Below are the code and all the weights of a small trained network. Each question names an input and a class and asks about switching units off, where a switched-off unit gives its printed mean instead of its output.

import numpy as np


def w(rows, s, z=0):
    codes = np.array(rows[::2]) - 128.0
    scale = np.full(codes.shape[1], s)
    scale[-1] = z or s
    return codes * scale


def norm(h):
    return h / np.sqrt((h * h).mean(-1, keepdims=True) + 1e-5)


def f(y):
    return np.maximum(y, 0)


def log_softmax(a):
    a = a - a.max(-1, keepdims=True)
    return a - np.log(np.exp(a).sum(-1, keepdims=True))


def net(x, mask):
    res = np.array(x, float).reshape(1, 5) / 4 @ E
    u = 0
    for l in range(2):
        y = f(norm(res) @ A[l][:, :-1].T + A[l][:, -1])
        res = res + np.where(mask[u : u + 15], y, B[l][:, -1]) @ B[l][:, :-1]
        u += 15
    return log_softmax(norm(res)[-1] @ U[:, :-1].T + U[:, -1])


A, B = {}, {}
E = w([
[222,175,104],'x0',
[114,252,61],'x1',
[71,70,94],'x2',
[108,64,42],'x3',
[127,123,127],'x4',
],0.0041)
A[0] = w([
[106,155,97,154],'L0N1',
[144,127,81,96],'L0N2',
[113,155,131,115],'L0N3',
[247,137,253,140],'L0N4',
[2,6,118,106],'L0N5',
[63,72,94,144],'L0N6',
[125,177,183,124],'L0N7',
[185,32,179,251],'L0N8',
[81,152,93,129],'L0N9',
[119,149,114,83],'L0N10',
[175,30,251,226],'L0N11',
[104,176,138,102],'L0N12',
[105,170,137,100],'L0N13',
[158,103,68,144],'L0N14',
[55,152,95,114],'L0N15',
],0.0081,0.0026)
B[0] = w([
[125,169,95,164],'L0N1',
[139,232,37,148],'L0N2',
[136,103,195,144],'L0N3',
[136,122,108,218],'L0N4',
[120,92,108,253],'L0N5',
[172,218,146,197],'L0N6',
[137,99,149,167],'L0N7',
[144,58,81,232],'L0N8',
[172,157,182,164],'L0N9',
[177,52,94,137],'L0N10',
[159,114,3,254],'L0N11',
[129,128,164,154],'L0N12',
[127,124,145,150],'L0N13',
[50,105,150,167],'L0N14',
[150,132,170,170],'L0N15',
],0.0056,0.0059)
A[1] = w([
[159,171,124,150],'L1N1',
[41,80,82,187],'L1N2',
[233,67,152,137],'L1N3',
[117,198,138,200],'L1N4',
[190,89,84,253],'L1N5',
[78,147,191,134],'L1N6',
[143,193,154,178],'L1N7',
[130,149,70,168],'L1N8',
[162,191,149,147],'L1N9',
[134,70,138,115],'L1N10',
[78,143,202,182],'L1N11',
[162,187,110,150],'L1N12',
[51,216,58,169],'L1N13',
[167,66,12,226],'L1N14',
[112,144,148,211],'L1N15',
],0.011,0.0021)
B[1] = w([
[133,73,153,163],'L1N1',
[96,43,183,182],'L1N2',
[134,168,61,171],'L1N3',
[151,135,198,176],'L1N4',
[106,192,26,203],'L1N5',
[73,253,80,143],'L1N6',
[64,79,174,174],'L1N7',
[131,127,153,177],'L1N8',
[58,55,131,173],'L1N9',
[133,128,96,154],'L1N10',
[109,248,24,146],'L1N11',
[188,117,179,176],'L1N12',
[96,154,207,186],'L1N13',
[83,123,114,253],'L1N14',
[224,58,171,143],'L1N15',
],0.0049,0.011)
U = w([
[91,128,87,252],'0',
[72,248,165,67],'1',
[212,142,80,114],'2',
[163,127,203,146],'3',
[137,79,103,91],'4',
[84,157,187,53],'5',
],0.017,0.0028)

Each question gives the input, the list of numbers given to net, and the class t.
The units are the neurons (one row each of A and B). Each row of codes is followed by its name. A weight is (code - 128) times the scale printed after its matrix; where a second scale follows, it is the last column's (A, B and U).
mask holds one flag per neuron, layer by layer. A switched-off neuron (its flag False) gives its mean, the last column of its row in B, instead of its output. The means were averaged over made-up inputs and are rounded, as every weight is.
A unit's drop is (log p(t) with every unit on - log p(t) with that unit switched off) / (log p(t) with every unit on - log p(t) with every unit switched off).
The circuit of an input: a set's keep is (log p(t) with only the set's units on - log p(t) with every unit switched off) / (log p(t) with every unit on - log p(t) with every unit switched off). Starting from the 12 units with the biggest drops (on a tie, the unit counted first), units are removed one at a time, each time the one whose removal leaves the highest keep (on an exact tie, the one counted first), for as long as the keep stays at least 0.8.
units of the circuit, in order: the units of the circuit, biggest drop first
unit that matters most: the unit with the biggest drop
top k neurons: the k neurons with the biggest drops, biggest first
k most important neurons of layer l: the k neurons of layer l with the biggest drops, biggest first
drop of u: that unit's drop, to one decimal
input [5,-1,-8,3,-2], class 0: units of the circuit, in order => [L0N6, L1N5]
input [8,2,-2,0,5], class 3: top 2 neurons => [L0N8, L0N11]
input [-6,8,7,0,-7], class 1: top 2 neurons => [L0N11, L0N8]
input [-6,1,4,1,-7], class 5: units of the circuit, in order => [L0N6, L1N5, L0N11]
input [-4,-7,-8,-5,-5], class 0: units of the circuit, in order => [L0N11, L1N5]
input [8,6,-2,2,7], class 1: unit that matters most => L1N2
input [5,7,0,2,-8], class 1: top 2 neurons => [L1N2, L0N2]
input [-3,2,0,4,-4], class 5: top 2 neurons => [L0N11, L1N13]
input [-6,3,7,-4,1], class 1: top 2 neurons => [L0N11, L1N11]
input [8,1,-8,-4,-5], class 3: 3 most important neurons of layer 0 => [L0N11, L0N8, L0N5]
input [-8,-1,-2,-8,1], class 0: 2 most important neurons of layer 0 => [L0N11, L0N7]
input [7,2,1,5,-4], class 1: top 3 neurons => [L0N11, L0N8, L1N13]
input [-2,8,-4,7,-2], class 5: top 2 neurons => [L0N11, L1N5]
input [-7,-4,-8,-3,1], class 0: top neuron => [L1N14]
input [1,-3,8,-1,-2], class 2: 3 most important neurons of layer 0 => [L0N11, L0N6, L0N8]
input [-1,4,2,3,5], class 5: drop of L0N3 => 0.0
input [3,2,-2,-2,-6], class 3: drop of L0N8 => 0.9
input [-6,0,-6,-5,8], class 0: top 2 neurons => [L0N11, L0N6]
input [7,8,5,-2,-6], class 3: drop of L1N12 => 0.2
input [-5,2,7,8,0], class 5: 2 most important neurons of layer 1 => [L1N2, L1N13]
input [-8,5,-3,6,4], class 5: top neuron => [L1N5]
